Below is a small trained network, with its code and all its weights. Each question gives an input and a class and asks what happens when units are switched off, that is, made to give their printed mean instead of their output.

import numpy as np


def w(rows, s, z=0):
    codes = np.array(rows[::2]) - 128.0
    scale = np.full(codes.shape[1], s)
    scale[-1] = z or s
    return codes * scale


def f(y):
    return y / 2 * (1 + np.tanh(0.7978845608 * (y + 0.044715 * y**3)))


def log_softmax(a):
    a = a - a.max(-1, keepdims=True)
    return a - np.log(np.exp(a).sum(-1, keepdims=True))


def net(x, mask):
    res = np.array(x, float).reshape(1, 6) / 4 @ E
    y = f(res @ A[0][:, :-1].T + A[0][:, -1])
    res = res + np.where(mask, y, B[0][:, -1]) @ B[0][:, :-1]
    return log_softmax(res[-1] @ U[:, :-1].T + U[:, -1])


A, B = {}, {}
E = w([
[65,254,195,126,114],'x0',
[115,141,99,127,136],'x1',
[134,121,138,125,129],'x2',
[33,72,148,40,70],'x3',
[120,128,115,133,124],'x4',
[227,189,76,60,44],'x5',
],0.0063)
A[0] = w([
[91,112,169,35,89,3],'n1',
[143,56,65,130,152,22],'n2',
[79,217,166,138,143,64],'n3',
[182,168,115,56,75,96],'n4',
[110,216,166,159,99,59],'n5',
[85,118,132,185,150,70],'n6',
[99,217,232,107,119,101],'n7',
[81,101,166,161,224,93],'n8',
[219,206,103,82,79,102],'n9',
[144,64,85,191,125,202],'n10',
[97,73,207,56,63,39],'n11',
[90,96,172,158,163,100],'n12',
[98,204,144,124,96,84],'n13',
[1,101,54,32,30,90],'n14',
[85,95,175,162,217,71],'n15',
[19,54,125,93,98,75],'n16',
[107,144,84,131,149,151],'n17',
[167,40,84,105,147,97],'n18',
[80,94,161,129,179,81],'n19',
[158,155,106,206,168,27],'n20',
[209,141,145,15,1,110],'n21',
[214,187,111,234,180,64],'n22',
[153,54,73,127,149,107],'n23',
],0.0089,0.0057)
B[0] = w([
[228,53,127,215,108,151],'n1',
[168,18,105,75,6,142],'n2',
[172,60,152,45,59,178],'n3',
[64,151,54,207,156,184],'n4',
[160,46,110,45,54,164],'n5',
[172,155,42,210,188,139],'n6',
[72,50,99,36,34,221],'n7',
[100,158,72,214,122,198],'n8',
[69,120,94,171,174,215],'n9',
[73,142,162,79,96,216],'n10',
[237,154,189,125,171,179],'n11',
[127,173,37,185,143,168],'n12',
[156,66,118,44,88,162],'n13',
[254,154,210,160,196,254],'n14',
[69,140,60,158,94,187],'n15',
[197,199,111,193,157,220],'n16',
[126,193,159,108,195,143],'n17',
[58,101,136,51,55,183],'n18',
[144,167,32,179,121,163],'n19',
[235,122,132,170,187,136],'n20',
[63,169,47,212,179,249],'n21',
[244,124,215,160,136,202],'n22',
[136,89,156,33,69,174],'n23',
],0.0078,0.0053)
U = w([
[224,201,170,141,162,139],'0',
[80,218,20,169,131,15],'1',
[112,102,111,1,54,23],'2',
[113,213,144,106,134,254],'3',
],0.0092,0.007)

Each question gives the input, the list of numbers given to net, and the class t.
The units are the neurons (one row each of A and B). Each row of codes is followed by its name. A weight is (code - 128) times the scale printed after its matrix; where a second scale follows, it is the last column's (A, B and U).
mask holds one flag per neuron, in row order. A switched-off neuron (its flag False) gives its mean, the last column of its row in B, instead of its output. The means were averaged over made-up inputs and are rounded, as every weight is.
A unit's drop is (log p(t) with every unit on - log p(t) with that unit switched off) / (log p(t) with every unit on - log p(t) with every unit switched off).
The circuit of an input: a set's keep is (log p(t) with only the set's units on - log p(t) with every unit switched off) / (log p(t) with every unit on - log p(t) with every unit switched off). Starting from the 12 units with the biggest drops (on a tie, the unit counted first), units are removed one at a time, each time the one whose removal leaves the highest keep (on an exact tie, the one counted first), for as long as the keep stays at least 0.8.
units of the circuit, in order: the units of the circuit, biggest drop first
most important unit: the unit with the biggest drop
k most important neurons: the k neurons with the biggest drops, biggest first
drop when u is switched off: that unit's drop, to one decimal
input [7,1,2,-4,7,-7], class 1: most important unit -> n8
input [-3,-4,4,8,6,-7], class 0: units of the circuit, in order -> (n14, n16)
input [6,-4,0,-5,8,6], class 1: 3 most important neurons -> (n9, n4, n21)
input [-8,8,-4,-4,2,8], class 1: 3 most important neurons -> (n21, n4, n9)
input [-5,-3,-6,7,8,7], class 0: 2 most important neurons -> (n14, n11)
input [5,4,7,5,1,7], class 1: 4 most important neurons -> (n21, n4, n9, n22)
input [-2,3,3,5,1,3], class 0: 2 most important neurons -> (n14, n7)
input [7,1,-7,-4,-3,6], class 2: 2 most important neurons -> (n5, n7)
input [-5,2,4,5,3,-8], class 1: drop when n8 is switched off -> 0.1
input [4,6,-5,7,8,4], class 0: drop when n14 is switched off -> 0.7
input [-4,-6,8,-5,-3,-8], class 1: drop when n15 is switched off -> 0.2
input [7,6,5,8,4,1], class 0: drop when n14 is switched off -> 0.9
